Below is a small trained network, with its code and all its weights. Each question gives an input and a class and asks what happens when units are switched off, that is, made to give their printed mean instead of their output.

import numpy as np


def w(rows, s, z=0):
    codes = np.array(rows[::2]) - 128.0
    scale = np.full(codes.shape[1], s)
    scale[-1] = z or s
    return codes * scale


def norm(h):
    return h / np.sqrt((h * h).mean(-1, keepdims=True) + 1e-5)


def f(y):
    return np.maximum(y, 0)


def log_softmax(a):
    a = a - a.max(-1, keepdims=True)
    return a - np.log(np.exp(a).sum(-1, keepdims=True))


def net(x, mask):
    res = np.array(x, float).reshape(1, 5) / 4 @ E
    u = 0
    for l in range(2):
        y = f(norm(res) @ A[l][:, :-1].T + A[l][:, -1])
        res = res + np.where(mask[u : u + 15], y, B[l][:, -1]) @ B[l][:, :-1]
        u += 15
    return log_softmax(norm(res)[-1] @ U[:, :-1].T + U[:, -1])


A, B = {}, {}
E = w([
[39,62,82,155],'x0',
[62,126,144,2],'x1',
[126,125,129,127],'x2',
[128,127,128,130],'x3',
[181,78,39,95],'x4',
],0.0073)
A[0] = w([
[159,149,167,107,57],'0.n0',
[38,116,115,155,27],'0.n1',
[78,135,140,22,118],'0.n2',
[129,102,5,104,55],'0.n3',
[46,128,107,122,62],'0.n4',
[138,94,116,210,91],'0.n5',
[180,151,180,88,86],'0.n6',
[8,108,38,184,31],'0.n7',
[124,118,113,173,108],'0.n8',
[142,217,99,104,123],'0.n9',
[66,140,167,150,32],'0.n10',
[93,126,121,77,4],'0.n11',
[64,121,234,163,56],'0.n12',
[89,140,105,87,108],'0.n13',
[96,60,212,159,38],'0.n14',
],0.013,0.0031)
B[0] = w([
[152,66,142,99,162],'0.n0',
[156,81,186,85,197],'0.n1',
[43,113,91,211,246],'0.n2',
[172,183,80,45,223],'0.n3',
[135,120,193,181,190],'0.n4',
[55,136,133,199,213],'0.n5',
[130,56,205,96,189],'0.n6',
[234,81,203,118,254],'0.n7',
[51,117,143,128,174],'0.n8',
[130,92,133,90,174],'0.n9',
[188,179,107,69,178],'0.n10',
[111,144,151,171,167],'0.n11',
[157,254,71,25,218],'0.n12',
[115,118,103,176,180],'0.n13',
[134,172,132,83,175],'0.n14',
],0.0091,0.0069)
A[1] = w([
[208,140,117,159,178],'1.n0',
[77,89,171,74,222],'1.n1',
[139,105,157,117,2],'1.n2',
[52,143,108,158,59],'1.n3',
[152,73,146,117,92],'1.n4',
[158,61,122,100,191],'1.n5',
[103,160,148,210,189],'1.n6',
[161,95,10,118,124],'1.n7',
[166,76,173,105,71],'1.n8',
[141,66,222,75,34],'1.n9',
[142,116,160,160,242],'1.n10',
[71,135,91,194,83],'1.n11',
[127,149,109,152,4],'1.n12',
[145,161,50,91,110],'1.n13',
[59,98,145,174,239],'1.n14',
],0.013,0.0024)
B[1] = w([
[40,94,90,106,200],'1.n0',
[154,49,63,174,223],'1.n1',
[163,95,181,126,153],'1.n2',
[126,99,88,154,169],'1.n3',
[163,184,207,136,187],'1.n4',
[140,174,153,162,214],'1.n5',
[38,55,38,52,195],'1.n6',
[158,210,153,75,202],'1.n7',
[175,122,244,216,212],'1.n8',
[181,97,138,253,255],'1.n9',
[119,97,107,147,193],'1.n10',
[91,138,118,157,180],'1.n11',
[117,97,137,144,136],'1.n12',
[77,176,203,28,184],'1.n13',
[160,125,46,126,207],'1.n14',
],0.0069,0.0072)
U = w([
[248,103,167,190,240],'0',
[183,247,102,17,120],'1',
[88,90,14,155,6],'2',
],0.013,0.0016)

Each question gives the input, the list of numbers given to net, and the class t.
The units are the neurons (one row each of A and B). Each row of codes is followed by its name. A weight is (code - 128) times the scale printed after its matrix; where a second scale follows, it is the last column's (A, B and U).
mask holds one flag per neuron, layer by layer. A switched-off neuron (its flag False) gives its mean, the last column of its row in B, instead of its output. The means were averaged over made-up inputs and are rounded, as every weight is.
A unit's drop is (log p(t) with every unit on - log p(t) with that unit switched off) / (log p(t) with every unit on - log p(t) with every unit switched off).
The circuit of an input: a set's keep is (log p(t) with only the set's units on - log p(t) with every unit switched off) / (log p(t) with every unit on - log p(t) with every unit switched off). Starting from the 12 units with the biggest drops (on a tie, the unit counted first), units are removed one at a time, each time the one whose removal leaves the highest keep (on an exact tie, the one counted first), for as long as the keep stays at least 0.8.
units of the circuit, in order: the units of the circuit, biggest drop first
most important unit: the unit with the biggest drop
k most important neurons of layer l: the k neurons of layer l with the biggest drops, biggest first
drop of u: that unit's drop, to one decimal
input [7,-1,-3,3,-8], class 1: units of the circuit, in order => 0.n12
input [6,-7,-6,-8,-8], class 1: units of the circuit, in order => 0.n12; 1.n9
input [4,5,-4,-6,-5], class 1: 2 most important neurons of layer 0 => 0.n12; 0.n10
input [5,-7,4,-8,2], class 2: 2 most important neurons of layer 0 => 0.n5; 0.n6
input [6,4,3,7,-5], class 0: 2 most important neurons of layer 0 => 0.n7; 0.n1
input [7,4,-1,-1,-6], class 0: 2 most important neurons of layer 0 => 0.n7; 0.n1
input [-5,0,0,2,-7], class 1: 2 most important neurons of layer 0 => 0.n12; 0.n7
input [-4,8,-8,7,-1], class 2: 2 most important neurons of layer 0 => 0.n2; 0.n7
input [4,3,4,1,6], class 1: 2 most important neurons of layer 0 => 0.n3; 0.n6
input [0,8,-7,1,-6], class 2: 2 most important neurons of layer 0 => 0.n2; 0.n3
input [6,1,-6,-6,5], class 0: 2 most important neurons of layer 0 => 0.n7; 0.n12
input [6,5,8,-1,-1], class 0: 2 most important neurons of layer 0 => 0.n7; 0.n1
input [-3,8,7,8,6], class 2: 2 most important neurons of layer 0 => 0.n2; 0.n12
input [5,5,-7,4,7], class 1: most important unit => 0.n3
input [-7,7,0,2,6], class 0: 2 most important neurons of layer 0 => 0.n6; 0.n12
input [-7,6,3,-2,-5], class 0: 2 most important neurons of layer 0 => 0.n6; 0.n5
input [1,-4,6,3,0], class 2: drop of 0.n7 => 0.0
input [-1,-4,-5,-4,4], class 1: drop of 1.n7 => 0.2
input [5,-5,2,-4,8], class 1: drop of 0.n3 => 0.9
input [7,6,4,5,1], class 0: units of the circuit, in order => 0.n7
